Below are the code and all the weights of a small trained network. Each question names an input and a class and asks about switching units off, where a switched-off unit gives its printed mean instead of its output.

import numpy as np


def w(rows, s, z=0):
    codes = np.array(rows[::2]) - 128.0
    scale = np.full(codes.shape[1], s)
    scale[-1] = z or s
    return codes * scale


def norm(h):
    return h / np.sqrt((h * h).mean(-1, keepdims=True) + 1e-5)


def f(y):
    return y / 2 * (1 + np.tanh(0.7978845608 * (y + 0.044715 * y**3)))


def log_softmax(a):
    a = a - a.max(-1, keepdims=True)
    return a - np.log(np.exp(a).sum(-1, keepdims=True))


def net(x, mask):
    res = np.array(x, float).reshape(1, 6) / 4 @ E
    u = 0
    for l in range(4):
        y = f(norm(res) @ A[l][:, :-1].T + A[l][:, -1])
        res = res + np.where(mask[u : u + 6], y, B[l][:, -1]) @ B[l][:, :-1]
        u += 6
    return log_softmax(norm(res)[-1] @ U[:, :-1].T + U[:, -1])


A, B = {}, {}
E = w([
[128,127,128],'x0',
[1,226,117],'x1',
[127,129,128],'x2',
[101,105,53],'x3',
[130,127,128],'x4',
[57,68,175],'x5',
],0.0074)
A[0] = w([
[254,254,94,3],'0.n1',
[130,147,149,37],'0.n2',
[159,144,28,244],'0.n3',
[88,76,56,207],'0.n4',
[163,187,191,140],'0.n5',
[3,217,136,147],'0.n6',
],0.0093,0.0046)
B[0] = w([
[166,229,88,190],'0.n1',
[57,153,209,107],'0.n2',
[121,138,2,238],'0.n3',
[122,64,50,199],'0.n4',
[146,174,109,161],'0.n5',
[173,100,105,253],'0.n6',
],0.0081,0.006)
A[1] = w([
[36,208,100,133],'1.n1',
[2,213,121,25],'1.n2',
[158,169,198,55],'1.n3',
[7,234,82,173],'1.n4',
[96,47,128,160],'1.n5',
[34,34,226,4],'1.n6',
],0.0078,0.002)
B[1] = w([
[179,77,136,191],'1.n1',
[176,61,207,152],'1.n2',
[125,143,107,126],'1.n3',
[254,45,136,253],'1.n4',
[85,133,92,182],'1.n5',
[83,164,110,175],'1.n6',
],0.0091,0.0032)
A[2] = w([
[193,106,115,51],'2.n1',
[109,112,96,153],'2.n2',
[147,233,254,236],'2.n3',
[95,31,127,219],'2.n4',
[179,199,209,197],'2.n5',
[196,108,46,255],'2.n6',
],0.0095,0.0016)
B[2] = w([
[126,104,188,161],'2.n1',
[163,141,142,147],'2.n2',
[89,27,58,162],'2.n3',
[149,177,151,175],'2.n4',
[166,54,7,159],'2.n5',
[152,100,214,254],'2.n6',
],0.012,0.0082)
A[3] = w([
[109,58,147,95],'3.n1',
[247,143,162,246],'3.n2',
[134,153,150,17],'3.n3',
[152,157,136,119],'3.n4',
[13,83,190,255],'3.n5',
[201,241,104,60],'3.n6',
],0.012,0.0035)
B[3] = w([
[140,151,123,152],'3.n1',
[63,143,170,254],'3.n2',
[175,95,82,115],'3.n3',
[142,131,144,130],'3.n4',
[163,245,117,157],'3.n5',
[60,180,111,153],'3.n6',
],0.012,0.011)
U = w([
[124,94,229,243],'0',
[97,242,86,134],'1',
[114,37,4,3],'2',
],0.014,0.0023)

Each question gives the input, the list of numbers given to net, and the class t.
The units are the neurons (one row each of A and B). Each row of codes is followed by its name. A weight is (code - 128) times the scale printed after its matrix; where a second scale follows, it is the last column's (A, B and U).
mask holds one flag per neuron, layer by layer. A switched-off neuron (its flag False) gives its mean, the last column of its row in B, instead of its output. The means were averaged over made-up inputs and are rounded, as every weight is.
A unit's drop is (log p(t) with every unit on - log p(t) with that unit switched off) / (log p(t) with every unit on - log p(t) with every unit switched off).
The circuit of an input: a set's keep is (log p(t) with only the set's units on - log p(t) with every unit switched off) / (log p(t) with every unit on - log p(t) with every unit switched off). Starting from the 12 units with the biggest drops (on a tie, the unit counted first), units are removed one at a time, each time the one whose removal leaves the highest keep (on an exact tie, the one counted first), for as long as the keep stays at least 0.8.
units of the circuit, in order: the units of the circuit, biggest drop first
most important unit: the unit with the biggest drop
k most important neurons: the k neurons with the biggest drops, biggest first
top k neurons in layer l: the k neurons of layer l with the biggest drops, biggest first
drop of u: that unit's drop, to one decimal
input [0,6,-3,-5,-4,-3], class 0: units of the circuit, in order => [1.n4]
input [-1,-1,5,-2,-1,-2], class 1: 3 most important neurons => [0.n1 3.n6 0.n5]
input [1,7,-4,-8,2,-4], class 2: units of the circuit, in order => [2.n5 2.n3 0.n3]
input [-2,3,-7,-7,1,-5], class 2: units of the circuit, in order => [2.n5 2.n3 0.n3]
input [-6,-8,4,8,-8,0], class 0: 4 most important neurons => [2.n6 2.n5 2.n3 2.n4]
input [0,6,-7,8,-8,-6], class 2: units of the circuit, in order => [3.n5 1.n4]
input [-2,2,-1,-8,5,7], class 2: 3 most important neurons => [2.n3 0.n4 2.n6]
input [-5,-1,-5,-2,8,0], class 2: 2 most important neurons => [0.n3 0.n4]
input [-6,2,8,-4,-5,5], class 1: 3 most important neurons => [0.n1 0.n3 3.n5]
input [7,5,1,-3,-2,8], class 1: 2 most important neurons => [0.n3 3.n5]
input [8,-3,4,7,-8,7], class 1: 4 most important neurons => [3.n5 1.n4 2.n5 0.n6]
input [4,-2,-6,-3,4,1], class 2: 3 most important neurons => [0.n3 0.n4 0.n6]
input [2,7,-5,6,0,-7], class 0: 3 most important neurons => [2.n6 1.n4 2.n5]
input [-3,3,2,-4,0,8], class 1: units of the circuit, in order => [3.n5]
input [8,4,-2,-5,8,2], class 2: 2 most important neurons => [0.n3 0.n6]
input [6,-1,8,2,-7,3], class 1: 3 most important neurons => [2.n5 1.n4 0.n3]
input [1,5,-2,-7,0,2], class 2: 2 most important neurons => [0.n3 0.n4]
input [1,-5,-8,-6,2,2], class 2: top 2 neurons in layer 1 => [1.n4 1.n1]
input [4,5,5,-6,2,1], class 2: drop of 0.n6 => 0.2
input [-8,2,-5,0,-5,-1], class 0: most important unit => 2.n6
input [4,1,-5,-7,5,4], class 2: drop of 0.n4 => 0.2
input [-5,4,-6,3,-7,2], class 0: drop of 2.n5 => 0.1
input [7,3,-7,-4,-8,4], class 1: drop of 0.n6 => 1.9
input [0,-5,-4,6,-4,-6], class 1: top 3 neurons in layer 2 => [2.n3 2.n5 2.n6]
